In the rows, 128 means zero.
Each row of numbers belongs to one of the things below and depends on some of the facts about them. Some rows are named. Which thing is each other row?

Some rows with their names:
[138 117 109  85 111  96 125 177 126 106 131 109  85 122 151 149 142 132
 133 137 105 139 115 111 106 120  89 138 155  93 115 102] -> geful
[165  82 117  71 115  91 120 170 111 104 155 118  73 130 152 131 112 148
 102 138  98 132 134 128 112 127  82 137 176 115 122  66] -> tesin
[142 156 139 199 133 146  80  83 144 179  81 172 124 162 162 135 142 121
 150  61 175 134  97 182 165 117 155 128 123 140 128 154] -> faklok
[142 126 121  74 123  97 138 163 129 100 166 116  92 105 140 127 118 130
 149 138 115 123 120 125  98 128 116 141 168  99 123 103] -> lusil
[139 116 124  76 113  99 144 165 124  97 147 124  89 103 130 144 122 130
 142 153 101 134 127 115  98 125 108 144 153 108 118 110] -> poga
[ 76 155 127 142 137 137 164 156 177  90 150  94 166 147  64 110 148  76
 106 210 110 112 147  56 126 153  77 118 114 105 167 113] -> gozon
[104 142 102  70 122  94 168 164 133 115 159 107 110  91 119 165 142 146
 166 163  89 132 133 105  72 126 124 159 118 115 118 151] -> klebrar
[ 96 135 148 162 139 187 144 101 125  97 132  90 185 123  63 116 110 101
  60 133 147 123 146  87 170 134 119 118  81 112 155 116] -> breflim
[149 135 141 181 121 151 124  88 155 186 100 167 134 152 141 112 155 131
 157  72 186 102  96 174 146 130 170 112 123 161 125 152] -> plikibrek
[ 97 131 145 158 135 194 144  95 132 104 144  79 199 135  63 110 111 107
  48 143 140 113 149  87 168 143 108 109  88 125 161 122] -> meger
[126 122 130  76 118 107 158 159 119  98 160 138  93  92 113 136 112 151
 144 155 103 127 131 111  92 123 125 132 147 112 122 124] -> drodu
[ 73 167 121 139 149 120 145 146 156  76 143  98 157 139  79 136 142  73
 110 206  98 129 147  70 132 156  89 142 107  91 164 112] -> sofuste
[123 110 129 167 151 157 112  96 106 177 113 139 178 152 147  88 136 119
 136 119 178 118 142 174 149 130 150  87 116 184 125 175] -> rugredro
[130  87 127  78 136  98 113 153  79 106 132 164  69 108 124 135  86 175
  83 193  83 128 155 113 115 119 100 141 130 140 125 118] -> disuk
[114 101 110 108 114 160 113 108  91 136 143  77 133 108 124 155 100 167
 108  86 138 127 129 151 126 117 120 143 110 114 129 142] -> brikon
[134 142 151  91 118 117 150 165 130  87 143 154  81  82 109 138  95 136
 157 161 120 145 117 121 100 110 131 114 153  88 127 132] -> rafe
[101 138 120 146 130 160 127  84 108 111 120  57 186 132  83 132 136 113
  57 116 120 139 138  65 169 129 119 148  81 118 138  99] -> stubrar
[ 74 117 111 120 117 170 118 121 114 145 141  71 140 127 121 175 124 161
 114 109 145 131 118 144 112 121 103 140  83 119 123 178] -> vosir

How the things are related:
Σ(tenir, d); Σ(poga, a); Σ(nilok, c); Σ(flupan, d); Σ(vubrefas, a); Σ(sarustus, b); Σ(flepas, a)
Σ(gimis, c); Σ(lanitak, a); Σ(gezem, a); Σ(latak, a); Σ(dobrun, a); Σ(duklo, a); Σ(rodroklas, c)
Σ(tupom, c); Σ(zamol, c); Σ(geful, a); Σ(plogon, d); Σ(skudo, d); Σ(tremotrem, c); Σ(skopul, c)
Σ(trugrim, b); Σ(fleski, a); Σ(drekles, d); Σ(sofuste, c); Σ(fladrek, a); Σ(breflim, c); Σ(vubreza, c)
Σ(tizol, d); Σ(dremas, a); Σ(pezo, a); Σ(voplo, a); Σ(skuvu, b); Σ(votatrol, c); Σ(brabrur, c)
Σ(trusku, c); Σ(skaskam, d); Σ(draka, b); Σ(klotri, a); Σ(sugestu, a); Σ(brikon, a); Σ(stubrar, c)
Σ(rugras, b); Σ(lamun, a); Σ(kloflunir, d); Σ(saklol, b); Σ(niskol, b); Σ(klebrar, a); Σ(lusis, a)
Σ(dure, b); Σ(bretros, b); Σ(skiza, b); Σ(gruvem, a); Σ(tesin, a); Σ(plukul, a); Σ(kliles, b)
Σ(pliklom, d); Σ(vodre, a); Σ(zovok, a); Σ(gabru, a); Σ(skegre, d); Σ(flatrem, a); Σ(luram, a)
Σ(dadal, c); Σ(stugul, a); Σ(brotidril, c); Σ(stopluter, a); Σ(dovem, b); Σ(vosir, a); Σ(lufem, a)
Σ(vufli, a); Σ(pebas, a); Σ(stukur, b); Σ(zoplum, a); Σ(plepor, a); Σ(fivos, c); Σ(dripan, c)
Σ(flagon, a); Σ(zodo, b); Σ(kitrun, c); Σ(trurovi, a); Σ(rugredro, d); Σ(grivim, d); Σ(drodu, a)
Σ(viple, b); Σ(numevon, b); Σ(kiples, a); Σ(klivuk, c); Σ(klimok, d); Σ(vugrol, a); Σ(vukek, a)
Σ(stopluk, a); Σ(pibrak, d); Σ(mekloskis, c); Σ(laru, c); Σ(dubek, b); Σ(marom, b); Σ(gaful, a)
Σ(golin, c); Σ(gobrun, b); Σ(kodigru, a); Σ(fefesku, c); Σ(lovos, c); Σ(plidu, a); Σ(grekadral, a)
Σ(suken, a); Σ(roriklas, b); Σ(grotrom, b); Σ(rafe, a); Σ(brazo, d); Σ(trastuk, b); Σ(toflur, d)
Σ(skiva, b); Σ(medru, a); Σ(kabo, c); Σ(brizo, b); Σ(rekla, a); Σ(faklok, b); Σ(flesun, c)
Σ(pluvem, a); Σ(drenotrak, a); Σ(gozon, c); Σ(tatrol, a); Σ(gobrubrum, d); Σ(muzinol, b); Σ(grateplak, d)
Σ(penok, a); Σ(matrol, b); Σ(dasko, a); Σ(lagror, b); Σ(brorun, a); Σ(muplokim, d); Σ(bruzazos, b)
Σ(trozik, a); Σ(likla, a); Σ(reklu, b); Σ(nival, a); Σ(basa, c); Σ(dravan, a); Σ(gaska, a)
Σ(mopli, a); Σ(skaske, c); Σ(midon, b); Σ(zaples, b); Σ(lebuzal, a); Σ(flamo, c); Σ(pleflo, a)
Σ(stopelum, b); Σ(mose, a); Σ(nemikla, a); Σ(drezul, a); Σ(steplem, a); Σ(klistum, b); Σ(lusil, a)
Σ(plikibrek, b); Σ(skirar, c); Σ(rufis, b); Σ(vobavu, a); Σ(stestivim, a); Σ(fludim, a); Σ(kiplal, d)
Σ(pilom, d); Σ(nukli, d); Σ(bifazun, c); Σ(kleger, c); Σ(brupam, a); Σ(stedaton, c); Σ(sira, c)
Σ(sotel, b); Σ(gurem, b); Σ(skava, a); Σ(flufa, b); Σ(lumil, c); Σ(meger, c); Σ(druplok, b)
Σ(stifu, b); Σ(gibrol, a); Σ(skubre, a); Σ(disuk, a); Σ(drini, b); Σ(trafli, a); ρ(flupan, niskol)
ρ(lanitak, brorun); ρ(latak, fivos); ρ(dobrun, klimok); ρ(rodroklas, skirar); ρ(tupom, skudo); ρ(skudo, gimis); ρ(fleski, steplem)
ρ(drekles, sugestu); ρ(breflim, meger); ρ(tizol, brikon); ρ(voplo, brazo); ρ(trusku, flepas); ρ(skaskam, draka); ρ(sugestu, stopelum)
ρ(brikon, flupan); ρ(stubrar, zodo); ρ(rugras, drini); ρ(lamun, toflur); ρ(lusis, sofuste); ρ(dure, trurovi); ρ(bretros, trastuk)
ρ(gruvem, lusil); ρ(tesin, grateplak); ρ(vodre, brotidril); ρ(zovok, mose); ρ(luram, bifazun); ρ(dadal, klistum); ρ(stugul, trusku)
ρ(dovem, gozon); ρ(fivos, dure); ρ(flagon, plikibrek); ρ(zodo, pluvem); ρ(kitrun, klebrar); ρ(trurovi, zovok); ρ(rugredro, lanitak)
ρ(grivim, fefesku); ρ(viple, skaskam); ρ(golin, grotrom); ρ(gobrun, lovos); ρ(fefesku, tupom); ρ(lovos, vosir); ρ(suken, pezo)
ρ(roriklas, gezem); ρ(rafe, stugul); ρ(toflur, flesun); ρ(medru, muplokim); ρ(rekla, lebuzal); ρ(flesun, pibrak); ρ(pluvem, kitrun)
ρ(tatrol, flatrem); ρ(gobrubrum, breflim); ρ(penok, viple); ρ(matrol, likla); ρ(bruzazos, stubrar); ρ(trozik, drekles); ρ(likla, rafe)
ρ(reklu, brizo); ρ(nival, trozik); ρ(dravan, skegre); ρ(midon, flufa); ρ(zaples, tizol); ρ(lebuzal, kodigru); ρ(flamo, trafli)
ρ(stopelum, gabru); ρ(mose, vufli); ρ(drezul, rufis); ρ(steplem, stedaton); ρ(lusil, dripan); ρ(plikibrek, vobavu); ρ(skirar, tenir)
ρ(vobavu, stifu); ρ(stestivim, latak); ρ(fludim, rugredro); ρ(sira, nilok); ρ(skava, rodroklas); ρ(lumil, golin); ρ(meger, matrol)
ρ(disuk, dobrun); η(duklo, stopluter); η(duklo, gaful); η(duklo, tatrol); η(tupom, grateplak); η(tupom, lovos); η(tupom, brorun)
η(geful, grateplak); η(plogon, skudo); η(plogon, marom); η(plogon, kleger); η(plogon, skuvu); η(plogon, brabrur); η(plogon, nival)
η(drekles, lebuzal); η(drekles, likla); η(drekles, gobrubrum); η(fladrek, niskol); η(fladrek, pibrak); η(fladrek, gaful); η(fladrek, kitrun)
η(fladrek, sarustus); η(fladrek, gibrol); η(pezo, skudo); η(pezo, stopluk); η(pezo, dremas); η(pezo, klivuk); η(pezo, roriklas)
η(votatrol, vubreza); η(votatrol, kodigru); η(votatrol, trugrim); η(trusku, kiples); η(trusku, zoplum); η(lamun, plukul); η(lamun, meger)
η(kloflunir, nival); η(kloflunir, roriklas); η(saklol, skaskam); η(lusis, pilom); η(lusis, flufa); η(lusis, nival); η(skiza, klebrar)
η(skiza, kleger); η(skiza, tizol); η(gruvem, vubrefas); η(gruvem, zodo); η(gruvem, roriklas); η(tesin, rufis); η(tesin, vubreza)
η(tesin, skiva); η(tesin, rugras); η(pliklom, dremas); η(dadal, stedaton); η(dripan, lumil); η(dripan, plidu); η(dripan, trurovi)
η(flagon, skudo); η(flagon, latak); η(viple, sarustus); η(viple, stugul); η(vugrol, skirar); η(vugrol, pebas); η(vugrol, rafe)
η(vugrol, gaska); η(vukek, stedaton); η(vukek, grateplak); η(vukek, brabrur); η(vukek, kliles); η(laru, gozon); η(laru, rugredro)
η(trastuk, sofuste); η(trastuk, dremas); η(toflur, lebuzal); η(toflur, suken); η(brizo, sofuste); η(faklok, skirar); η(faklok, suken)
η(faklok, stifu); η(faklok, fleski); η(faklok, flupan); η(pluvem, disuk); η(pluvem, gimis); η(drenotrak, draka); η(drenotrak, dure)
η(dasko, pilom); η(dasko, numevon); η(trozik, flamo); η(trozik, muzinol); η(basa, stopluter); η(basa, latak); η(basa, brotidril)
η(basa, stestivim); η(basa, drodu); η(basa, tremotrem); η(mopli, rufis); η(mopli, kabo); η(mopli, lufem); η(mopli, skegre)
η(mopli, meger); η(mopli, plepor); η(mopli, trugrim); η(zaples, rodroklas); η(zaples, lanitak); η(zaples, mekloskis); η(zaples, druplok)
η(zaples, gibrol); η(zaples, flesun); η(stopelum, klotri); η(nemikla, skopul); η(kiplal, breflim); η(kiplal, druplok); η(sira, gozon)
η(sira, rugras); η(sotel, pleflo); η(skubre, muplokim); η(skubre, zovok); η(drini, brazo); η(drini, klotri); η(drini, skopul)
η(drini, trafli)

Name these rows:
No name comes twice in this set of rows, the named rows included.
[141 123 123 129 158  96  95 151 121  71 167 101 138 169 127  99 119  85
  65 164 100 120 150 101 174 158  64 122 160  94 169  19] => sira
[179 121 166 156 146  89 119 140 157 144 129 246  86 151 156  85 116 117
 162 133 133 105 133 188 126 150 165  94 178 148 148 106] => roriklas

The same things again, as new rows of numbers:
Some things and their rows:
[138 138  90 172 114 126 126 145 116 128 132  62 116 128 125 127 132 149
 130 148 148 163 121 118 137 134 139] -> stestivim
[126 112 137 156 114 124 122 127 124 101 131 107 123 132 133 141 101 134
 112 132 125 130 136 126 128 132 117] -> gruvem
[126 115 114 144 113 127 127 125 125 112 127  92 130 131 129 132 118 127
 126 126 123 135 134 130 124 133 117] -> poga
[127 153 151  66 148 137 130 116 111 139 123 201 135 114 122 114 135 124
 151 154 143 126 120 123 130 102 133] -> draka
[120 112 138 133  69 122 119 131 135 144 116 117 127 138 123 123 128 129
 134 135 108 131 131 125 128 126 127] -> skaskam
[131 130 113 109 137 132 129 131 129 128 130 126 127 123 129 134 148 134
 129 126 135 126 119 130 129 128 131] -> mekloskis
[126 114 114 143 110 128 127 125 125 111 127  94 130 132 130 134 120 128
 126 128 122 134 134 130 124 133 117] -> steplem
[129 131 153 122 133 137 131 124 129 110 136 146 133 132 130 133 135 126
 128 129 139 109 126 117 129 122 116] -> tupom
[133 128 111 120 147 132 133 139 137 129 133 117 134 128 130 129 145 146
 114 123 126 113 121 128 124 123 134] -> skopul
[131 153 179 115 176 133 130 128 131 139 134 211 128 124 129 122 134 123
 127 131 136 105 123 116 135 113 138] -> skiza
[127 107  95 130  99 130 127 127 126 119 125  88 131 130 129 139 134 132
 129 130 120 141 132 131 122 136 120] -> lanitak
[128 137 151 135 153 132 124 124 132 117 133 141 122 128 129 132 139 113
 136 115 139 114 122 120 137 129 121] -> laru
[126 109  98 139 107 130 122 125 129 124 123  87 124 129 129 141 141 117
 140 119 123 142 129 129 129 141 121] -> lufem
[126 106 122 146 104 126 123 129 124 108 130 102 123 131 133 146 113 138
 115 134 124 135 134 128 128 135 120] -> skava
[126 137 149  99 180 120 123 123 136 169 134 189 137 121 135 111  50 111
 125 104 186 109 125 127 132 132 164] -> matrol
[125 147 138 143 181 105 136 116 126 140 108  53 111 119 137 125 111 138
  99 115  84 137 122 135 110 140 102] -> sugestu
[132 146 148  97 165 134 131 132 131 152 131 199 129 121 128 129 153 130
 131 133 134 117 118 120 133 117 146] -> kliles
[132 148 164 107 170 134 131 129 131 146 132 204 129 122 129 126 145 127
 129 132 135 111 121 119 135 115 142] -> lagror

Rows to name:
No name comes twice in this set of rows, the named rows included.
[127 132 107 139 163 127 116 137 129  89 135 169 122 115 117 114 148 114
 136 108 110 117 139 173 140 117 142] => stubrar
[121 123 137 129 105 124 121 112 102  90 123 105 128 124 126 121  78 127
 133 150 136 140 137 131 125 118 107] => drenotrak
[128 115 124 163 129 126 131 132 133 107 131  87 136 137 131 126 107 137
 110 122 116 118 137 127 119 127 119] => nemikla
[127 126 123 122  87 124 136 111 109 110 133 120 121 125 126 136 116 117
 134 138 135 162 141 144 129 146 111] => pleflo
[120 123 147 137  75 118 123 129 129 139 119 127 125 139 122 118 114 126
 128 135 113 133 134 129 126 129 125] => nukli
[128 143 119 115 184 131 117 141 132 120 132 233 124 109 115 112 166 112
 143 114 105 115 134 169 143 108 163] => zodo
[135 147 145  86 157 138 145 127 135 155 132 187 142 122 126 118 159 139
 131 140 129 115 125 127 130 111 142] => stifu
[134 152 180 112 172 132 139 128 132 140 137 203 133 124 129 119 127 141
 115 141 134 106 129 124 134 109 141] => faklok
[131 137 155 104 161 135 121 134 134 153 130 206 117 120 132 145 161 127
 132 130 137 120 115 116 142 125 149] => rugras
[129 109  92 144 117 128 130 136 134 121 127  75 137 134 131 132 126 144
 114 125 113 130 132 131 118 131 126] => klotri
[126 118 102 104 147 119 122 126 133 148 133 115 133 122 134 122  66 122
 124 103 179 125 123 136 128 142 150] => breflim
[131 167 206 102 157 130 139 111 114 130 141 244 120 120 126 124 121 109
 133 141 151 126 132 128 141 123 127] => sotel

Now the same things, written a new way:
Known rows:
[134 131 173 120  72 119 127 164 123 147  92 182 120 126] -> skaskam
[129 118 148 122 107 122 153 161 140 152 110 150 121 138] -> dubek
[131 118 151 126 105 125 154 160 141 151 114 152 120 140] -> stukur
[136 122 133 124 132 128 137 100 138 105 140 141 162 137] -> lamun
[145 135 120 106 157 150 135 110 113 112 146 137 152 127] -> mopli
[120 126 115  95 141 134  57  81 101  89 142  94 151 133] -> votatrol
[139 138 103 136 192 128 131 145 119 129 163  93 117 119] -> gezem
[127 111 117 152  73 111 123 166 144 151  74 183 138 140] -> roriklas
[131 126 160 131  60 118 138 171 105 142  89 190 116 133] -> pilom
[131 144  90 131 160 131 131 123 140 129 147 126 122 109] -> gaful
[103 134 100 115 130 130  89  87 115 120 164  83 120 124] -> skopul
[130 138  97 140 156 129 136 126 139 133 147 116 122 120] -> poga
[134 138  95 140 165 119 127 131 142 128 146 117 125 113] -> grekadral
[120 132 125  94 129 150  83  73  93 103 149 101 150 133] -> laru
[131 126 146 119 105 127 145 156 142 151 106 157 122 133] -> lagror
[176 151 142 138 160 133 110 131 155  48 104  81 151 126] -> vukek
[124 135 103 135 151 130 155 120 134 132 146 121 123 116] -> stopluter
[154 101 175 142  62 112 102 183  83 104  55 191 153 152] -> plogon

Which thing is each row?
No name comes twice in this set of rows, the named rows included.
[107 132 116 106 149 134 107  97  87 120 165  70 116 118] => gozon
[135 133 147 123 105 127 148 155 157 141  97 148 121 134] => kliles
[170 157 145 127 168 131 101 114 166  51  82  93 154 107] => geful
[142 106 188  72 135 143 158 148  88 126 115 159 140 142] => drini
[144 117  76 152 109 133 130 131 100  97 122 150 165 149] => lusis
[103 143 105 118 119 136  99  85 116 126 160  88 118 125] => vubreza
[141 115 166 151  63 114 130 189 111 148  99 174 127 148] => skudo
[145 123  98 147 123 134 114 113 124 107 114 149 168 131] => flagon
[131 125 137 108 125 142 161  87 130 112 149 151 161 136] => tesin
[164 143 208 127 106 106 119 191 147  89  72 120 111 128] => grateplak
[124 124 171 139  50 102 124 162 151 141  99 193 131 143] => grivim
[139 143 160 113 126 132  74  81 133  51 103  51 152 125] => tupom
[141 119 161 103  77 133 138 135 144 129  96 188 158 152] => zaples

